 173  182  131  -21  104   32  -54 -128  109  349 -454  679 -560  154 -263 -103   45  357  148  673  460  558  506  207  415 : Q817
 173  182  131  -21  104   32  -54 -128  109  349 -454  679 -560  154 -263 -103   45  357  148  673  460  558  506  163  415 : Q143
  38 -793 -307  269  -54   39  422 -232  728 -457 -703  679 -744 -602 -895  384  -44  -22  101  302 -358  649 -327 -131 -423 : Q987
loc: -327 -> Q987, 23
tags:
728 -> Q92
383 -> Q159
384 -> Q450
269 -> Q995
-21 -> Q904
270 -> Q473
join Q987 4:  -> Q995

-281   75 -357  100  303  156 -779  256 -> Q471
  -5  -29 -281  156   36 -404  337  360 -> Q208
 158   79 -136 -128  135  -57 -202   34 -> Q10
 201  253  240 -347  -49 -289 -137  201 -> Q158
 225 -325  -21 -106   90 -414  128  159 -> Q612
-281   75 -357  100  303  -90 -779  255 -> Q468
  -5  -29 -281  156 -110 -404  337  360 -> Q143
-281   75 -357  100  303  156 -779  255 -> Q607
-206 -178 -276  221  -76 -368  121    6 -> Q875
 241 -279 -159 -215  -83  130 -209  -85 -> Q817
  77  132  131 -141  -24 -395 -186  305 -> Q606
245 -99  24 161 109  53 608  -3 -> Q987
Table of tags by key:
-24 -> Q743
132 -> Q362
-25 -> Q334
303 -> Q781
304 -> Q978
133 -> Q497
join Q606 5:  -> Q743
which: -281   75 -357  100  303  -90 -779  255 -> Q468
which: -206 -178 -276  221  -76 -368  121    6 -> Q875
which:  201  253  240 -347  -49 -289 -137  201 -> Q158
loc: -276 -> Q875, 3

 -96 -172  109  -29   29   46   50  544   16  130  142   42  -33  -68 -257 -546  -49  393  -35 -273 -492   31  224  544 -289  170 -123  -65   90   52  382 -173 -212 -127  -56 -442  -97  306   -7   57   54 -836  -34 -145  -64 -108  -68  152   51  -45 -224  -24  226  Q468
-295  -33  203  -11 -111  101 -142  190   52  -20  123  -22 -157   96  198 -573   21  314  168 -140   64   39  -79  369  -82  -27   -9  218  -56   11   70  381  212   30  101   15  307 -183   -7  -12 -237 -107 -122    6  -43 -296  233  466   83  -72 -161 -195  127  Q607
 133 -330 -489  -74 -351 -102  -20   58   23   12   94 -379 -299  408  344 -116  107  111  366  326  119 -154 -274  -46  122   55    0   74 -120 -176 -171  253  156 -146  -47   13    2 -171  170 -206 -250  831  159 -300 -130  -27  -87  -36   42  -57 -129  339  312  Q208
 237 -320  110  -47  -71 -374  184 -348   51 -106   42 -136 -242 -275  109 -402  -88   48 -305   15 -147  -43  200  224  292  112  -51  -79   82  173   96  -82  184   84   14 -231   75   58  -18 -118   -1 -409  -25 -173   90   -4 -214   80  -10  218   81  258 -102  Q10
loc: -274 -> Q208, 23
loc: 307 -> Q607, 37
loc: 110 -> Q10, 3
Table of tags by key:
-206 -> Q537
-87 -> Q931
-215 -> Q843
-86 -> Q180
-205 -> Q890
-214 -> Q582
join Q208 47:  -> Q931
which:  133 -330 -489  -74 -351 -102  -20   58   23   12   94 -379 -299  408  344 -116  107  111  366  326  119 -154 -274  -46  122   55    0   74 -120 -176 -171  253  156 -146  -47   13    2 -171  170 -206 -250  831  159 -300 -130  -27  -87  -36   42  -57 -129  339  312 -> Q208
which:  237 -320  110  -47  -71 -374  184 -348   51 -106   42 -136 -242 -275  109 -402  -88   48 -305   15 -147  -43  200  224  292  112  -51  -79   82  173   96  -82  184   84   14 -231   75   58  -18 -118   -1 -409  -25 -173   90   -4 -214   80  -10  218   81  258 -102 -> Q10
loc: -296 -> Q607, 46

  78  322 -103  -10  -69 -130   -4   22 -137  -60   24  -19   91   -5  125   18   69 -224 -142   21   23  156  242 -248   70   54  162   82   80 -204   22  409  -23  574   -2    6   18   61  -61 -177  125  -95  -93  231   63  298   10  378   45  238   49  167   11  136 -105 = Q817
-119 -224 -645  -75 -203 -114    5  105   77  -30   36  321  -92   92   79   16  -36   67   31 -103  292 -166  153  187  -56  221  150  224  110 -198   60   95 -291 -311 -172    8 -225  -32  438  132  -59 -282   25   97 -119  -23  -83  270  -57 -177  -61  293  -31  240   73 = Q10
 113   70 -125    2   39  -11 -299  179 -715  159  -91   92  -53   33  140   64    2  113    5 -214   45    1  -36   39 -115  510  140   41  127   13 -104 -146  177 -228 -103   69  123 -103  100  -55 -135   14  -35 -257  -20   59 -252 -205  118  112  -25   75  188  -12  -82 = Q875
   9  274  202  193  147  -85  -40   20  285    5   -8  142   27 -117 -197  168 -446 -233   31  125  325  182   70 -141 -136  192   68  153   38    2  107 -127   63 -156   -9   65  107  -94  371   91   13  209 -166   82   98  -49   11 -188 -231   64  -68  279  145  173   80 = Q607
-229   36  560   90  -50   25   86   20 -759   58   61 -165   70  129  217  190  274  207  -24  -88  229   -1  286 -126   62  500   51   31   52  224   10  219 -171  127  -75 -315   20  -29 -313 -173   33   -3 -186   -8  267  304  -98  151  -30  274  114  215  166  159   10 = Q208
  63   99 -191  -43   26  -60  308  190  -78  128   -3   25   18 -186  -15  167 -112    6   36 -182  -51  197 -313   20  -26    2 -185  -29  269   21  -58 -273 -180  215 -124 -280  -21  -23 -223   -1   32   33  269  -16  253 -146  -98   47   58  417 -112  235  359  -62  130 = Q606
 460  185   55   77   89 -119  238  240  492    3  -15   12  147  118  110 -201   85  132  -78  255   59 -359    2  -58  -35 -258 -201  164 -152  -75  -41   57   34  -28  -88  -38 -105 -288  185  -54 -139  -30  -55   40   84  468  -51 -368  122 -131  -38 -118  -90   46  147 = Q468
 274  126  148   18  -66  -73 -331 -189 -258   77   -5  -20  -52  171 -309  151  -58  182   43  -87 -149  -43 -142  -85  107  389 -159  152 -114  228   68  222  -61 -381    8   70  -23  -63  -95   -5 -183  -37  -96   62 -185 -150  -99  144   27 -264  -62  403 -124  -32  172 = Q987
 -88  -50 -106  113  -61  175  160    7 -447  166   77  -51  265  102 -268 -293 -132    0  -17  150  182  106  -83  -60   90 -306  137 -198   14  201 -101 -144  198  -61  259  141  -22   -9 -108   78  185  191   51  -47  -80  361  278  135  146  132   84   56  -30  115  -86 = Q158
-162   55 -324  -23   72  -73  405  -39 -264   -9  162 -116  -82   -9 -165  -95  266  -37   88   28  348 -230  111   59  -44  125   47  214 -191  389  206  345  -68 -340  -12  121  -59    6 -602 -173    0  110 -130 -198  216 -312  196   23 -436 -397  -58  252  -47   59   69 = Q612
  93 -321  293   63  -95   67 -376 -405   29  -38  131  -27   50   88 -123  279 -263   82  113  -53  -41  223 -358   49    8   22  -39  -38  449 -434   26  -73   58  158 -223   20  -23  -11  492 -275   44 -171 -102  246  -28  249  212  -72 -268 -117   58  -90   -3 -314  104 = Q471
  84  -38 -144   44  165   37  340 -578   37   92 -159  105  -82 -158 -182   53  -69  -32  121  -28 -316  515  339   13 -240    8  -30  240 -118   -7    0  -61  -54 -210  110   31   40   10 -358  145  -40  464   89   16  152 -282  -28 -249 -595 -162   45   31   98  -14   -9 = Q143
loc: -57 -> Q10, 49
tags:
140 -> Q976
141 -> Q438
122 -> Q920
55 -> Q522
120 -> Q600
8 -> Q746
121 -> Q659
join Q612 36:  -> Q659
loc: -376 -> Q471, 7
which:  274  126  148   18  -66  -73 -331 -189 -258   77   -5  -20  -52  171 -309  151  -58  182   43  -87 -149  -43 -142  -85  107  389 -159  152 -114  228   68  222  -61 -381    8   70  -23  -63  -95   -5 -183  -37  -96   62 -185 -150  -99  144   27 -264  -62  403 -124  -32  172 -> Q987

 -9 -15 -10 -20  -7 -21  -8  -7   4 -14  -7  -8  -6 -22 -16  -9  -8 -13 -18 -11 -14  -8 -16  -9 -15   2 -> Q471
 233  172  648  113 -552  -37  672  -26   66 -131   49 -339 -669 -227 -217   83  415 -152 -620  162 -355  903  352 -234 -630  346 -> Q817
  39  266  132  165 -236  136  466  -94  194 -229  -81 -222 -128  114 -305  102  107  -62 -314 -123  -62  207 -104 -189 -296  205 -> Q158
 18  -3  12 -21 -32 -10  43 -52   7 -19  -9  -8 -19  -7 -22   2 -14 -23 -59  -6 -15  17 -14 -18 -40  12 -> Q612
 54  50  83  48 -42  20  85   2   3 -12   8 -47 -91  -2  18  20  52   2 -73  30 -55 124 100 -23 -84  49 -> Q143
 128   42   95   32   47   36  168 -100    3  -52   68    9  -67   32  115    9   32   45  -81   11  -68  115   89   13  -68  -18 -> Q606
-28 -12 -26  -9 -36 -17 -16 -20 -24 -32 -30 -43 -31 -15 -34 -24 -27 -25 -24 -33 -22 -22 -32 -37 -26 -23 -> Q208
  -9  -15  -10  -20   -7  -21   -8   -7    4  -14   -7   -8   -6  -22  -16   -9   39   65   29 -138 -128  -59  -23  -23  -66   17 -> Q10
  64   79   23   77 -120   -8   34   38   51   21  -45 -136  -82   17  -18   48  -58  -38  -95   37  -11  119   78  -93  -60  162 -> Q607
 128   42   95   32   47   36  168 -100    3  -52   68    9  -67   32  115    9   32   45  -81  -22  -13  -27  -29  -19   -8  -19 -> Q987
-160 -158  153 -149  -93  -23   26  -34 -201  -12   83  135 -142 -163    1 -105  -17   -8   97    8  -45  106  -43   68  -33 -249 -> Q875
  88   95  129   14 -103    7  243  -46  149  -41    0  -49  -77  -21 -104   80   85  -42 -222   19  -62  197   43  -51 -191  202 -> Q468
loc: -236 -> Q158, 5
loc: -40 -> Q612, 25
key -> tag
-91 -> Q135
-31 -> Q689
-6 -> Q678
-142 -> Q948
65 -> Q724
-67 -> Q423
29 -> Q584
-77 -> Q241
join Q10 13:  -> Q678

-375 -714  313  492 -> Q471
-387 -726  322  119 -> Q143
  28  440  347 -565 -> Q158
-793  387 -236 -543 -> Q875
   9 -623   29   93 -> Q612
-808 -706  212 -334 -> Q10
  67 -114 -594  121 -> Q208
-386  -65  336  464 -> Q606
 -27  388 -585   27 -> Q987
  67 -114 -587  121 -> Q607
loc: -334 -> Q10, 4
loc: 28 -> Q158, 1
key -> tag
-114 -> Q467
-115 -> Q350
-713 -> Q719
313 -> Q187
-715 -> Q393
312 -> Q876
-714 -> Q488
join Q471 2:  -> Q488
which: -793  387 -236 -543 -> Q875
loc: -387 -> Q143, 1
which:   67 -114 -594  121 -> Q208
which: -808 -706  212 -334 -> Q10

-106 -600  149   58 : Q143
-250 -601 -120  527 : Q612
 542 -247 -358  856 : Q158
 275 -413  114 -316 : Q468
-511 -565 -882  434 : Q10
 262 -617   26  -94 : Q607
-517  276  -91 -247 : Q875
 -29 -414 -507  -74 : Q471
 590  332 -299  803 : Q606
-250   25 -120  598 : Q208
loc: -565 -> Q10, 2
loc: 275 -> Q468, 1
loc: -600 -> Q143, 2
loc: -511 -> Q10, 1
key -> tag
-248 -> Q791
277 -> Q112
-601 -> Q811
275 -> Q756
276 -> Q27
-602 -> Q878
-247 -> Q348
join Q875 2:  -> Q27
loc: -601 -> Q612, 2
loc: 26 -> Q607, 3

